Here is a tiny trained network, its code and every weight. The questions are about switching its units off for an input and a class, where a switched-off unit gives its printed mean instead of its output.

import numpy as np


def w(rows, s, z=0):
    codes = np.array(rows[::2]) - 128.0
    scale = np.full(codes.shape[1], s)
    scale[-1] = z or s
    return codes * scale


def norm(h):
    return h / np.sqrt((h * h).mean(-1, keepdims=True) + 1e-5)


def f(y):
    return y / 2 * (1 + np.tanh(0.7978845608 * (y + 0.044715 * y**3)))


def log_softmax(a):
    a = a - a.max(-1, keepdims=True)
    return a - np.log(np.exp(a).sum(-1, keepdims=True))


def net(x, mask):
    res = np.array(x, float).reshape(1, 8) / 4 @ E
    u = 0
    for l in range(4):
        y = f(norm(res) @ A[l][:, :-1].T + A[l][:, -1])
        res = res + np.where(mask[u : u + 4], y, B[l][:, -1]) @ B[l][:, :-1]
        u += 4
    return log_softmax(norm(res)[-1] @ U[:, :-1].T + U[:, -1])


A, B = {}, {}
E = w([
[35,139,106,94],'x0',
[2,146,69,156],'x1',
[126,136,100,182],'x2',
[157,226,57,171],'x3',
[144,102,145,123],'x4',
[91,168,172,140],'x5',
[99,169,74,56],'x6',
[78,163,158,178],'x7',
],0.0033)
A[0] = w([
[11,116,113,130,250],'L0N0',
[255,123,123,114,163],'L0N1',
[68,96,116,135,237],'L0N2',
[230,72,158,140,185],'L0N3',
],0.0059,0.0025)
B[0] = w([
[237,41,186,158,253],'L0N0',
[72,18,217,167,210],'L0N1',
[219,95,157,144,201],'L0N2',
[65,3,218,141,222],'L0N3',
],0.0044,0.0035)
A[1] = w([
[98,171,92,109,141],'L1N0',
[127,128,128,126,170],'L1N1',
[122,126,122,131,147],'L1N2',
[2,193,113,115,251],'L1N3',
],0.006,0.0023)
B[1] = w([
[165,92,159,111,2],'L1N0',
[155,127,132,137,235],'L1N1',
[141,135,131,125,164],'L1N2',
[254,73,171,159,221],'L1N3',
],0.0031,0.00046)
A[2] = w([
[122,129,125,128,171],'L2N0',
[71,203,251,2,57],'L2N1',
[163,203,99,121,253],'L2N2',
[109,13,230,170,188],'L2N3',
],0.005,0.002)
B[2] = w([
[134,133,135,127,133],'L2N0',
[254,187,119,221,135],'L2N1',
[173,117,179,117,136],'L2N2',
[152,74,199,113,253],'L2N3',
],0.006,0.0068)
A[3] = w([
[117,113,173,60,72],'L3N0',
[55,12,101,141,178],'L3N1',
[46,187,253,147,48],'L3N2',
[22,232,226,132,3],'L3N3',
],0.0015,0.0034)
B[3] = w([
[113,112,84,135,77],'L3N0',
[167,144,142,148,248],'L3N1',
[65,125,46,110,52],'L3N2',
[13,156,4,130,3],'L3N3',
],0.0044,0.0012)
U = w([
[155,10,245,138,193],'0',
[162,234,74,195,151],'1',
[4,176,103,136,1],'2',
[80,142,2,23,59],'3',
],0.0086,0.0078)

Each question gives the input, the list of numbers given to net, and the class t.
The units are the neurons (one row each of A and B). Each row of codes is followed by its name. A weight is (code - 128) times the scale printed after its matrix; where a second scale follows, it is the last column's (A, B and U).
mask holds one flag per neuron, layer by layer. A switched-off neuron (its flag False) gives its mean, the last column of its row in B, instead of its output. The means were averaged over made-up inputs and are rounded, as every weight is.
A unit's drop is (log p(t) with every unit on - log p(t) with that unit switched off) / (log p(t) with every unit on - log p(t) with every unit switched off).
The circuit of an input: a set's keep is (log p(t) with only the set's units on - log p(t) with every unit switched off) / (log p(t) with every unit on - log p(t) with every unit switched off). Starting from the 12 units with the biggest drops (on a tie, the unit counted first), units are removed one at a time, each time the one whose removal leaves the highest keep (on an exact tie, the one counted first), for as long as the keep stays at least 0.8.
units of the circuit, in order: the units of the circuit, biggest drop first
most important unit: the unit with the biggest drop
top k neurons: the k neurons with the biggest drops, biggest first
top k neurons in layer l: the k neurons of layer l with the biggest drops, biggest first
drop when u is switched off: that unit's drop, to one decimal
input [-1,1,-3,4,4,-8,8,5], class 3: top 2 neurons in layer 2 => [L2N3; L2N1]
input [6,-3,-6,-5,-7,-3,7,-4], class 3: most important unit => L2N3
input [-6,2,-3,4,4,5,4,1], class 1: units of the circuit, in order => [L0N3; L2N3]
input [-1,4,6,6,5,7,-6,0], class 1: top 3 neurons => [L2N3; L0N3; L0N1]
input [-3,-7,0,8,2,4,8,3], class 1: top 2 neurons => [L2N3; L0N0]
input [-1,8,5,4,2,-6,4,-5], class 1: top 2 neurons => [L2N3; L0N3]
input [5,-3,4,6,1,3,4,7], class 1: top 2 neurons in layer 0 => [L0N3; L0N1]
input [8,1,4,6,1,2,7,2], class 1: units of the circuit, in order => [L2N3; L1N3]
input [0,7,2,8,6,6,-6,-5], class 1: units of the circuit, in order => [L2N3; L0N3]
input [6,2,-7,1,7,-3,5,-8], class 3: units of the circuit, in order => [L2N3; L0N3]
input [-3,3,5,4,6,0,6,-3], class 3: top 2 neurons => [L2N3; L2N1]
input [7,-4,8,6,1,-6,6,-2], class 1: drop when L2N3 is switched off => 0.6
input [5,-1,-5,8,5,-1,3,1], class 1: drop when L0N3 is switched off => 0.3
input [5,0,-8,7,7,-4,6,5], class 1: drop when L2N3 is switched off => 0.4
